Below is a small trained network, with its code and all its weights. Each question gives an input and a class and asks what happens when units are switched off, that is, made to give their printed mean instead of their output.

import numpy as np


def w(rows, s, z=0):
    codes = np.array(rows[::2]) - 128.0
    scale = np.full(codes.shape[1], s)
    scale[-1] = z or s
    return codes * scale


def norm(h):
    return h / np.sqrt((h * h).mean(-1, keepdims=True) + 1e-5)


def f(y):
    return np.maximum(y, 0)


def log_softmax(a):
    a = a - a.max(-1, keepdims=True)
    return a - np.log(np.exp(a).sum(-1, keepdims=True))


def net(x, mask):
    res = np.array(x, float).reshape(1, 7) / 4 @ E
    u = 0
    for l in range(2):
        y = f(norm(res) @ A[l][:, :-1].T + A[l][:, -1])
        res = res + np.where(mask[u : u + 4], y, B[l][:, -1]) @ B[l][:, :-1]
        u += 4
    return log_softmax(norm(res)[-1] @ U[:, :-1].T + U[:, -1])


A, B = {}, {}
E = w([
[48,162,118,104,39,142,135,172,33,145,90,111],'x0',
[112,158,94,145,127,138,121,117,136,105,163,146],'x1',
[131,124,106,182,83,125,99,174,143,104,181,140],'x2',
[150,122,1,32,104,79,110,219,89,81,86,166],'x3',
[133,157,123,159,147,122,102,147,118,145,97,143],'x4',
[134,166,123,126,154,139,123,136,97,113,155,118],'x5',
[173,84,132,116,105,161,53,55,31,173,180,221],'x6',
],0.0094)
A[0] = w([
[86,157,195,197,168,118,166,140,207,108,131,35,253],'L0N0',
[7,167,229,198,78,163,159,106,91,176,138,91,27],'L0N1',
[42,158,162,134,93,119,97,152,135,120,114,60,30],'L0N2',
[51,187,156,171,89,147,199,157,139,126,97,33,69],'L0N3',
],0.011,0.0025)
B[0] = w([
[166,147,127,85,96,252,65,92,118,140,120,96,247],'L0N0',
[96,77,118,119,133,62,76,114,85,90,142,138,224],'L0N1',
[115,176,119,125,133,99,169,83,123,147,103,181,174],'L0N2',
[119,124,142,121,94,103,156,178,127,134,117,160,213],'L0N3',
],0.014,0.013)
A[1] = w([
[113,101,202,207,175,113,96,64,141,135,171,96,173],'L1N0',
[69,157,113,142,140,99,197,186,167,91,92,88,3],'L1N1',
[121,55,101,158,209,28,120,116,107,98,156,138,56],'L1N2',
[173,149,115,119,193,118,149,177,248,77,112,74,147],'L1N3',
],0.019,0.0019)
B[1] = w([
[195,166,91,153,142,91,238,207,187,186,174,165,254],'L1N0',
[148,158,139,157,161,87,224,140,168,154,158,145,197],'L1N1',
[146,143,182,158,201,246,114,34,195,117,65,19,241],'L1N2',
[37,83,133,124,56,66,56,141,28,104,147,164,202],'L1N3',
],0.012,0.01)
U = w([
[150,97,130,151,167,173,98,62,134,124,153,95,138],'0',
[54,114,108,105,96,87,108,123,66,88,118,135,251],'1',
[151,162,110,152,155,83,251,148,157,166,154,153,26],'2',
],0.015,0.0013)

Each question gives the input, the list of numbers given to net, and the class t.
The units are the neurons (one row each of A and B). Each row of codes is followed by its name. A weight is (code - 128) times the scale printed after its matrix; where a second scale follows, it is the last column's (A, B and U).
mask holds one flag per neuron, layer by layer. A switched-off neuron (its flag False) gives its mean, the last column of its row in B, instead of its output. The means were averaged over made-up inputs and are rounded, as every weight is.
A unit's drop is (log p(t) with every unit on - log p(t) with that unit switched off) / (log p(t) with every unit on - log p(t) with every unit switched off).
The circuit of an input: a set's keep is (log p(t) with only the set's units on - log p(t) with every unit switched off) / (log p(t) with every unit on - log p(t) with every unit switched off). Starting from all 8 units, units are removed one at a time, each time the one whose removal leaves the highest keep (on an exact tie, the one counted first), for as long as the keep stays at least 0.8.
units of the circuit, in order: the units of the circuit, biggest drop first
k most important neurons: the k neurons with the biggest drops, biggest first
top k neurons in layer l: the k neurons of layer l with the biggest drops, biggest first
drop of u: that unit's drop, to one decimal
input [8,-3,5,-2,7,-1,8], class 0: 2 most important neurons : L0N1; L0N0
input [-6,7,6,0,6,-6,7], class 2: units of the circuit, in order : L0N0
input [5,-8,3,-1,7,-8,1], class 0: units of the circuit, in order : L1N2; L0N1; L0N0
input [0,-2,2,1,-1,8,-3], class 1: 3 most important neurons : L0N0; L1N0; L1N2
input [-2,-6,-3,8,0,7,3], class 0: units of the circuit, in order : L0N0; L1N2
input [1,-5,4,-3,0,3,-8], class 1: 3 most important neurons : L0N0; L0N3; L1N2
input [2,0,-5,-8,3,-1,-8], class 1: 4 most important neurons : L0N0; L0N3; L0N1; L1N2
input [6,4,-7,0,6,5,3], class 0: units of the circuit, in order : L0N0; L1N2; L0N1; L0N3
input [0,-2,0,5,-2,5,5], class 0: 4 most important neurons : L0N3; L1N0; L1N3; L0N0
input [-1,3,3,-2,6,8,6], class 2: 3 most important neurons : L1N0; L0N0; L0N1
input [-3,-1,-8,0,-4,-1,8], class 2: 4 most important neurons : L0N0; L0N1; L1N0; L0N3
input [-5,-5,-4,5,0,-5,-2], class 1: 2 most important neurons : L1N3; L0N1
input [-3,-2,-1,-2,-5,-6,3], class 2: 2 most important neurons : L1N0; L0N1
input [5,-4,-8,-8,0,2,-7], class 1: units of the circuit, in order : L0N1
input [-7,7,-6,-5,2,-5,1], class 2: 2 most important neurons : L1N0; L1N2
input [-1,-5,-1,-2,-1,6,-8], class 0: 2 most important neurons : L0N0; L1N3
input [0,4,6,-5,-5,-3,-8], class 0: 2 most important neurons : L0N0; L1N3
input [8,1,4,1,-8,3,-5], class 2: 4 most important neurons : L1N1; L0N3; L1N3; L0N2
input [4,-4,3,-5,8,7,-8], class 1: top 2 neurons in layer 0 : L0N0; L0N3
input [7,-1,-3,3,-5,-7,-5], class 2: units of the circuit, in order : L1N1
input [0,6,-1,-3,1,7,1], class 2: top 2 neurons in layer 0 : L0N3; L0N0
input [-6,-7,-7,6,-2,5,0], class 1: top 2 neurons in layer 0 : L0N1; L0N2
input [7,7,3,-3,-4,6,-7], class 1: top 2 neurons in layer 0 : L0N0; L0N1
input [6,8,-5,-7,0,-4,-4], class 1: drop of L0N1 : 0.1
input [-7,-1,-6,-6,-6,6,4], class 2: drop of L1N0 : 0.9
